Here is a tiny trained network, its code and every weight. The questions are about switching its units off for an input and a target symbol, where a switched-off unit gives its printed mean instead of its output.

import numpy as np


def w(rows, s, z=0):
    codes = np.array(rows[::2]) - 128.0
    scale = np.full(codes.shape[1], s)
    scale[-1] = z or s
    return codes * scale


def norm(h):
    return h / np.sqrt((h * h).mean(-1, keepdims=True) + 1e-5)


def f(y):
    return np.maximum(y, 0)


def softmax(a):
    e = np.exp(a - a.max(-1, keepdims=True))
    return e / e.sum(-1, keepdims=True)


def log_softmax(a):
    a = a - a.max(-1, keepdims=True)
    return a - np.log(np.exp(a).sum(-1, keepdims=True))


def net(x, mask):
    ids = ['αγδζλμπστφψω'.index(c) for c in x.split()]
    T = len(ids)
    res = E[ids] + P[:T]
    r = norm(res)
    for j in range(2):
        rows = slice(3 * j, 3 * j + 3)
        q, k, v = (r @ M[0][rows].T for M in (Q, K, V))
        z = softmax(np.where(np.tri(T) > 0, q @ k.T / 3**0.5, -1e9)) @ v
        o = O[0][rows]
        res = res + np.where(mask[j], z, o[:, -1]) @ o[:, :-1]
    y = f(norm(res) @ A[0][:, :-1].T + A[0][:, -1])
    res = res + np.where(mask[2:18], y, B[0][:, -1]) @ B[0][:, :-1]
    return log_softmax(norm(res)[-1] @ U[:, :-1].T + U[:, -1])


Q, K, V, O, A, B = {}, {}, {}, {}, {}, {}
E = w([
[144,124,119,128,181,139,155,133,204,30,90],'α',
[117,150,206,98,135,133,56,135,136,80,225],'γ',
[78,201,164,118,218,99,207,108,184,180,191],'δ',
[95,184,116,101,88,50,125,191,157,202,186],'ζ',
[170,92,234,197,213,115,100,160,147,93,133],'λ',
[128,58,156,206,87,152,95,186,148,58,181],'μ',
[124,103,68,123,143,150,36,197,138,97,64],'π',
[143,120,135,192,95,66,142,215,169,149,152],'σ',
[113,114,218,143,131,75,187,172,170,173,185],'τ',
[188,164,160,110,85,87,84,202,175,95,199],'φ',
[1,90,105,153,143,158,90,116,117,115,146],'ψ',
[56,104,121,191,163,100,171,147,158,144,104],'ω',
],0.014)
P = w([
[103,53,103,47,102,126,161,163,152,109,144],'0',
[61,209,206,156,108,142,193,182,94,101,92],'1',
[115,130,219,114,73,104,160,130,136,144,54],'2',
[99,161,153,97,93,101,228,169,28,77,99],'3',
[112,126,178,127,60,97,105,133,181,110,80],'4',
[118,74,148,71,108,39,182,121,51,79,101],'5',
[88,130,119,96,77,168,209,186,84,87,156],'6',
[122,111,179,154,104,76,62,108,163,108,104],'7',
[103,76,116,62,115,78,212,178,45,50,163],'8',
[98,123,115,129,129,119,88,144,184,124,151],'9',
[116,52,114,70,119,93,207,190,81,75,182],'10',
[103,100,95,118,142,101,99,138,172,119,152],'11',
[110,87,121,89,205,24,149,249,91,73,207],'12',
],0.016)
Q[0] = w([
[135,94,161,113,92,116,109,83,170,150,103],'H1',
[73,165,160,151,131,164,96,184,220,128,121],'H1',
[94,45,108,76,203,58,111,197,162,101,172],'H1',
[99,186,189,145,77,193,121,139,171,148,71],'H2',
[178,144,116,111,96,143,182,80,8,126,115],'H2',
[35,141,148,106,158,85,146,211,165,53,161],'H2',
],0.011)
K[0] = w([
[112,199,123,166,151,208,145,211,127,125,151],'H1',
[147,57,108,43,178,136,206,178,17,104,166],'H1',
[183,33,67,111,185,169,109,83,172,189,204],'H1',
[117,178,148,138,113,96,209,154,2,61,117],'H2',
[152,174,199,185,132,103,46,65,134,170,28],'H2',
[141,49,76,122,117,51,154,58,168,110,230],'H2',
],0.0076)
V[0] = w([
[61,114,186,146,43,154,178,50,159,143,223],'H1',
[111,180,53,137,77,154,200,89,203,90,143],'H1',
[171,157,176,133,189,43,175,107,198,106,152],'H1',
[33,149,92,103,123,59,129,82,102,249,146],'H2',
[31,59,119,168,187,178,172,44,108,132,61],'H2',
[110,72,74,243,68,62,173,166,144,193,85],'H2',
],0.016)
O[0] = w([
[171,95,92,148,234,189,187,51,222,79,170,59],'H1',
[84,180,76,117,69,190,129,72,83,76,255,123],'H1',
[88,151,52,187,37,105,28,107,210,130,95,104],'H1',
[185,71,122,163,141,158,58,38,66,188,116,10],'H2',
[64,40,94,116,148,51,136,107,124,156,188,3],'H2',
[78,52,193,165,98,223,64,217,154,138,172,97],'H2',
],0.017,0.011)
A[0] = w([
[127,216,147,171,103,56,57,129,84,137,132,183],'N1',
[116,76,101,106,146,19,197,129,27,65,171,78],'N2',
[131,184,127,179,102,73,206,111,47,190,141,113],'N3',
[163,122,16,164,109,113,89,10,83,140,166,22],'N4',
[155,34,113,107,84,131,115,189,183,89,122,202],'N5',
[188,125,21,126,185,96,212,107,140,65,40,72],'N6',
[168,17,143,26,199,133,212,66,88,150,192,155],'N7',
[181,144,74,47,102,6,214,87,60,134,80,42],'N8',
[158,130,205,143,138,93,198,73,16,194,58,69],'N9',
[164,95,25,228,140,156,80,49,166,59,155,2],'N10',
[185,92,170,152,207,140,107,186,158,152,49,160],'N11',
[174,62,138,85,169,111,209,125,91,192,122,54],'N12',
[144,98,148,216,109,174,110,98,5,179,128,52],'N13',
[45,168,163,100,82,92,125,110,136,119,147,199],'N14',
[148,117,176,141,165,80,78,169,107,226,116,184],'N15',
[195,131,205,192,134,231,70,80,70,102,78,133],'N16',
],0.011,0.0085)
B[0] = w([
[126,44,76,130,92,77,218,165,104,69,114,236],'N1',
[67,112,141,103,26,86,207,188,66,47,117,196],'N2',
[161,128,144,146,138,44,102,210,80,130,180,181],'N3',
[79,139,109,20,160,91,92,231,86,83,2,150],'N4',
[131,88,136,112,190,90,161,108,105,114,194,214],'N5',
[158,133,195,136,100,87,89,70,119,87,221,216],'N6',
[74,133,185,208,110,172,172,61,119,42,60,169],'N7',
[168,118,211,116,112,55,89,145,152,163,199,219],'N8',
[217,69,87,31,204,101,176,196,79,92,78,187],'N9',
[143,116,69,108,185,94,120,233,77,132,110,163],'N10',
[197,86,193,121,128,130,173,128,164,85,134,214],'N11',
[138,173,184,164,101,87,182,137,129,24,33,149],'N12',
[88,64,127,26,75,58,166,156,59,143,143,149],'N13',
[137,62,65,126,106,119,152,127,110,105,178,248],'N14',
[93,67,96,135,134,110,199,167,132,112,110,199],'N15',
[129,88,78,86,15,88,194,166,93,100,161,201],'N16',
],0.014,0.011)
U = w([
[59,181,104,132,82,87,111,120,136,98,186,66],'α',
[192,146,144,145,156,93,115,88,145,135,166,184],'γ',
[127,127,75,128,160,125,89,112,109,124,94,152],'δ',
[197,97,83,117,68,170,143,77,84,135,139,51],'ζ',
[95,105,146,148,112,76,115,133,246,164,53,113],'λ',
[89,177,144,80,227,172,169,175,173,127,172,21],'μ',
[102,156,194,87,150,108,129,167,82,178,114,244],'π',
[128,143,189,155,103,188,52,165,165,132,147,194],'σ',
[183,85,75,175,152,135,163,141,172,136,144,21],'τ',
[134,211,125,151,111,188,135,152,145,98,71,115],'φ',
[92,122,141,162,148,143,172,78,104,80,100,2],'ψ',
[111,91,153,145,167,128,77,102,120,152,195,214],'ω',
],0.011,0.0059)

Each question gives the input, a string of symbols that net reads in full, and the target symbol t.
The units are the heads (3 rows each of Q, K, V and O) and the neurons (one row each of A and B). Each row of codes is followed by its name. A weight is (code - 128) times the scale printed after its matrix; where a second scale follows, it is the last column's (O, A, B and U).
mask holds one flag per unit, heads first, then neurons. A switched-off unit (its flag False) gives its mean, the last column of its rows in O or B, instead of its output. The means were averaged over made-up inputs and are rounded, as every weight is.
A unit's drop is (log p(t) with every unit on - log p(t) with that unit switched off) / (log p(t) with every unit on - log p(t) with every unit switched off).
The circuit of an input: a set's keep is (log p(t) with only the set's units on - log p(t) with every unit switched off) / (log p(t) with every unit on - log p(t) with every unit switched off). Starting from the 12 units with the biggest drops (on a tie, the unit counted first), units are removed one at a time, each time the one whose removal leaves the highest keep (on an exact tie, the one counted first), for as long as the keep stays at least 0.8.
units of the circuit, in order: the units of the circuit, biggest drop first
top k neurons: the k neurons with the biggest drops, biggest first
which heads matter: for each layer, one digit per head in row order, 1 if its drop is at least 0.15 and else 0, layers parted by /
input λ σ ψ π τ δ φ γ, target φ: top neuron -> N8
input π ω γ γ φ ψ ω, target ψ: units of the circuit, in order -> H2, N7, H1
input γ γ α π α π λ π φ α, target γ: which heads matter -> 10
input π σ ψ, target σ: which heads matter -> 01
input γ ζ δ, target γ: units of the circuit, in order -> H2, H1, N6
input α π δ π λ, target α: units of the circuit, in order -> H2, N9
input δ α γ γ λ σ α τ φ λ σ α, target δ: which heads matter -> 11
input φ π γ π π π α μ, target φ: units of the circuit, in order -> H2, N8
input ζ ψ μ, target ζ: units of the circuit, in order -> H2, N16
input μ ψ γ, target μ: which heads matter -> 11
input ω α φ μ, target ω: which heads matter -> 11
input α σ γ ζ, target α: top 2 neurons -> N11, N9
input π γ σ α α γ γ, target γ: units of the circuit, in order -> H2, N8
input ω δ π π π ψ σ σ γ γ π μ, target ω: units of the circuit, in order -> H2
input σ π π α, target σ: which heads matter -> 01
input π α σ α γ ζ ψ, target ζ: which heads matter -> 01
input γ γ α μ, target γ: which heads matter -> 11
input γ μ τ δ π π π μ ω π π φ π, target γ: which heads matter -> 10
input φ σ μ ζ π α μ ω φ α μ, target α: which heads matter -> 10
input σ ζ α γ, target σ: which heads matter -> 01
input π ψ α γ ψ γ, target ψ: units of the circuit, in order -> N7, H2, H1
input ω φ μ σ, target ω: units of the circuit, in order -> H2, H1
